rp-nr: [ -6.8   8.4 -14.3   5.9  -4.3   0.7   5.0  -0.3  -4.4 -10.5  -8.3   6.9
  22.3   4.8  -1.5 -15.1 -16.6 -16.1  -6.3   7.3  12.6 -10.9]
fg-qq: [ 17.2  22.1   8.8 -30.1   2.3   6.8  10.3   0.4  22.0   9.5  -9.2   2.0
 -21.6  -0.5  -6.0  24.7 -17.5   2.2 -11.0 -16.6  -5.0 -21.4]
mb-sc: [-25.0   2.8  -6.2 -11.4  -8.7   4.9 -30.3  -0.7   0.7  21.1   6.2  -0.9
 -14.4  15.3  24.1   9.5  15.8 -44.4   1.9  25.5  -5.5   0.1]
[ 20.2  -1.8   5.2   1.8  10.6  -3.4  16.3   9.4   2.9 -17.3  -0.1  -5.5
   5.9 -16.1 -18.8   3.1 -12.4  24.2  -2.0 -14.0  -2.1   6.4] => mb-sc
gr-tz: [ -5.8   4.8 -27.9   3.7 -21.0 -26.7  -8.2 -11.7 -22.2  41.0   4.7 -33.4
   2.2  20.6   8.4   7.0 -14.8 -16.0  15.8  -1.5  12.6 -18.8]
nm-cl: [-1.1 -4.4 -5.4  8.1  5.3  4.6 -8.2 -0.3  1.3 -2.5  0.7 -0.8 -6.0 15.6
 -8.4  3.9  3.7  2.3 -5.4  4.7 -8.9 -3.8]
gr-tz: [-14.6   2.4  10.7   7.9  21.6  12.3  -9.4  12.5  -6.7  -2.9 -10.8  -6.4
 -22.4 -11.6 -14.0  -2.9   3.6  -2.0   1.5  15.9 -12.4  -0.8]
[  9.0   7.2  -2.6   2.5  24.8   5.6   3.5  17.1 -13.2 -25.5   3.9   2.4
 -25.9 -10.6  17.2 -27.8  17.7  13.1  23.9  -8.1 -16.2   5.4] => gr-tz
hc-tl: [  7.9   0.0  -1.4   5.4   5.9  -0.6 -23.8   6.7  21.5  -1.0 -11.6   6.0
   0.5   1.4 -18.6  -5.1  -6.3  15.0   3.7 -40.5   0.2 -10.7]
hc-tl: [17.5  4.6 -9.0  0.6 -7.4 -2.2  4.5  7.1  4.8 -4.0 -3.9  0.1 -6.1  4.2
 -4.9  0.8  8.3  2.9 -7.1  6.9 -3.9 -3.2]
bm-hq: [ -6.7  10.1 -15.4   2.3  12.4  31.1  -6.9  19.7  15.6   9.4 -23.3  -1.1
 -19.7  -6.6 -17.6  -1.0  -6.8   6.7  -4.0   8.8 -17.2   3.8]
[  4.2  15.1 -19.6   9.3  -5.8  16.1  -6.5  14.8  -6.1  12.0   0.0  22.3
 -17.1  20.7   8.6  -2.1 -16.8  -0.7  -8.0   1.9   2.5   3.5] => bm-hq
rz-pr: [  5.5  25.9  -5.4 -12.5  -9.8 -23.5   0.8  10.3   6.5   1.7  10.3   2.9
  12.8  -5.5  10.3   5.5   2.1   6.0   6.0  15.7   2.1 -11.4]
zz-bf: [ -2.4   5.0   2.0   1.2   9.0   0.5  10.4  -2.6  14.5  -0.5  -8.2   9.3
  12.8  -0.1  15.6 -11.3  -9.1   7.0 -10.1  -9.8  -6.4  -9.9]
jh-rl: [-18.3 -36.7   9.7  16.9  20.1   1.2   4.9 -15.7  11.4  -3.7   6.6   7.7
   5.5   6.6  -4.9  18.6  -2.0   3.2   5.3   0.2   1.5   1.9]
zh-td: [ 22.1   0.3  -6.3  -0.3  14.3  -0.5  -9.1   0.1  -6.9  15.2   1.6  -8.2
   3.2 -11.7   6.8  -5.6  -3.8  13.7  17.1   2.1  -7.4  -1.7]
mb-sc: [ 4.9  2.0  2.4  2.2  0.0 -1.1 11.1 -3.4 -4.2 -4.5  0.0  3.9  2.8 -2.2
 -7.3 -5.1 -4.3 16.6 -1.7 -6.5  3.4 -4.1]
[-24.5 -23.8  -7.2  34.0  -1.0  -9.7 -18.9   2.0 -26.4 -11.1   9.6  -6.9
  21.2  -1.6   7.2 -30.2  21.5  -2.4  10.2  15.8   4.3  23.2] => fg-qq
[ -3.0   3.0  -4.9  -5.0   3.6   1.8 -14.4   6.4   6.1  -1.6   3.8 -11.9
  -2.2  -3.8   4.6  15.6   0.6 -12.4  -8.3   8.0  -8.9   9.9] => mb-sc
[ 14.2 -12.1  -8.5   2.3   5.5 -12.6 -33.8  29.1 -31.7  -1.7  27.3 -26.8
  13.0  -5.3   7.1  15.6 -26.5   5.2  18.0 -16.3  -8.1  -7.3] => zz-bf
[  6.6   3.1  -7.6   4.8   9.6 -12.7 -12.1  17.3  -9.5  -4.1   9.0 -10.5
  26.4  -4.9  22.5   1.1 -25.0   6.1   0.6 -19.7 -11.9 -16.7] => zz-bf
[ 18.3   3.2  27.4  16.3 -11.4   9.4   0.1  15.4   7.3  13.5  10.5 -19.7
  10.8  -2.5   7.7  22.5  -0.1  -8.5  -9.2  -9.3  -5.9  12.6] => rz-pr
[ -2.8   6.8  -5.2   0.6  -6.0   3.5   3.0   0.5  -8.4  -5.8  -7.6  -2.0
   7.4   0.4  -0.4  -8.6  -4.1  -8.0  -4.6  -1.2   4.0 -11.6] => rp-nr
jh-rl: [  3.2 -22.7  -4.3   0.5  10.8   6.2  23.6 -22.6  -5.1  -1.6  16.7   2.1
   6.4  -1.7  -1.9   7.0   6.8  -4.4   0.7   9.0  -1.1  11.5]
nm-cl: [ -5.6 -10.2  -7.0   8.2   3.8   5.3  -5.3  -2.3   1.1  -4.2  -5.4   5.9
  -7.5  20.4 -13.5   7.2   4.3   0.2  -4.6   6.0 -14.4  -3.0]
[-25.3 -31.4  -6.0  37.5   0.2  -6.2 -19.1  -3.1 -33.5  -5.3   7.8  -4.8
  25.6   3.1   8.4 -33.2  21.1  -1.2  12.1  18.6   6.1  32.1] => fg-qq
bm-hq: [ -3.6  -5.0  12.9  -6.1   3.7   0.1  10.0  -3.7   5.0  -6.2   1.5 -17.5
  14.1 -17.3  -9.2   2.2   9.0   1.0   6.5  -4.9  -3.5  -2.4]
[ -7.5  12.3   3.7  -1.2  23.8   3.8   4.5  -9.0   8.6  -1.8  -5.1   9.2
  26.1   5.5  29.2 -18.2 -20.9   8.0 -10.3 -25.7  -7.7 -28.6] => zz-bf
[  2.2  62.9   6.7   0.6  11.8  11.8  27.6  33.2  19.8 -22.9 -20.2  15.7
   1.2  10.4   1.7  -4.5 -18.2  15.1 -15.6  29.7 -25.6 -21.8] => jh-rl
[-39.5 -40.4  -9.3  59.6  -5.6  -8.0 -27.6  -1.2 -45.7 -16.8  16.4 -10.3
  34.7   4.3  11.0 -44.1  30.7  -3.7  24.8  26.7   4.4  46.5] => fg-qq
[-14.5  -6.0  10.3  -2.3   7.8  12.8 -25.9 -11.6 -26.2  -2.6  10.0  -2.7
   9.1   9.7 -15.3  14.8  -1.1  -9.1   8.1   9.6   8.2  -5.6] => zz-bf
[ -7.1  -3.7  27.4  -9.6   4.0  -6.9  20.7  -6.0   5.2 -15.1   9.0 -26.9
  37.8 -31.8  -8.7  -5.7  16.2   2.1  10.0  -9.5   3.9   7.3] => bm-hq
rp-nr: [ 21.0 -15.4  -2.7 -13.7  -4.5   1.3  12.9   6.5  -8.1   3.2   3.2   0.8
 -12.5  -9.3  -5.2  -2.8  17.9  19.3  -3.2 -11.4 -20.7  -9.2]
[ -9.0 -14.3   2.2  17.1 -12.1 -12.8  18.1   2.7  11.7   7.9 -18.5  -8.7
  11.5   8.9  -0.3  -2.4   3.0 -12.5  -6.9  -0.4  -2.9  -3.6] => gr-tz
[ 20.1   3.2  -0.5   4.6  13.9  -2.2  -9.8   3.2 -10.1  10.3  -5.0  -8.8
   2.9  -9.0   5.2 -13.1   0.1  12.0   9.5  -0.7  -7.5  -3.7] => zh-td
zh-td: [  2.7   8.1  12.6   9.2   4.3  -9.7   0.7   2.4  -3.4 -11.2  -2.3   1.6
  -8.0  -3.8  -3.4 -15.4  -1.2  -7.3  -6.9  -4.6  -1.0   6.0]
[-3.3 -6.1 -4.1  4.8  3.1 -3.2 -3.5 -1.7 -4.9 -2.1  1.2 -3.3  3.6 -1.8
  2.3 -2.3  4.5  4.1  2.0  3.4 -3.3  0.4] => fg-qq
[  4.1   3.3   5.5  -6.0  14.8   3.2 -11.2  10.3  -4.5  -6.3   1.1   8.6
   3.2  -5.8   5.0  18.4 -12.8  -0.8  11.5  16.7  -7.5   7.8] => hc-tl
[  8.7  -1.1  -8.4   4.8  -4.5 -16.5  -3.6  14.2   3.8   0.9   5.4  -4.0
   0.5  -2.1  18.2  -3.1  -9.7   5.6   5.9 -15.8 -12.0   3.5] => zz-bf
[ -2.7   3.3  -6.0  -4.0  11.9  -3.0  -6.1  -9.3  -3.4  20.7  -2.7  -2.6
  21.4  11.0   0.4 -13.8  -7.4  -6.5  20.0  13.6  12.7   9.8] => rp-nr
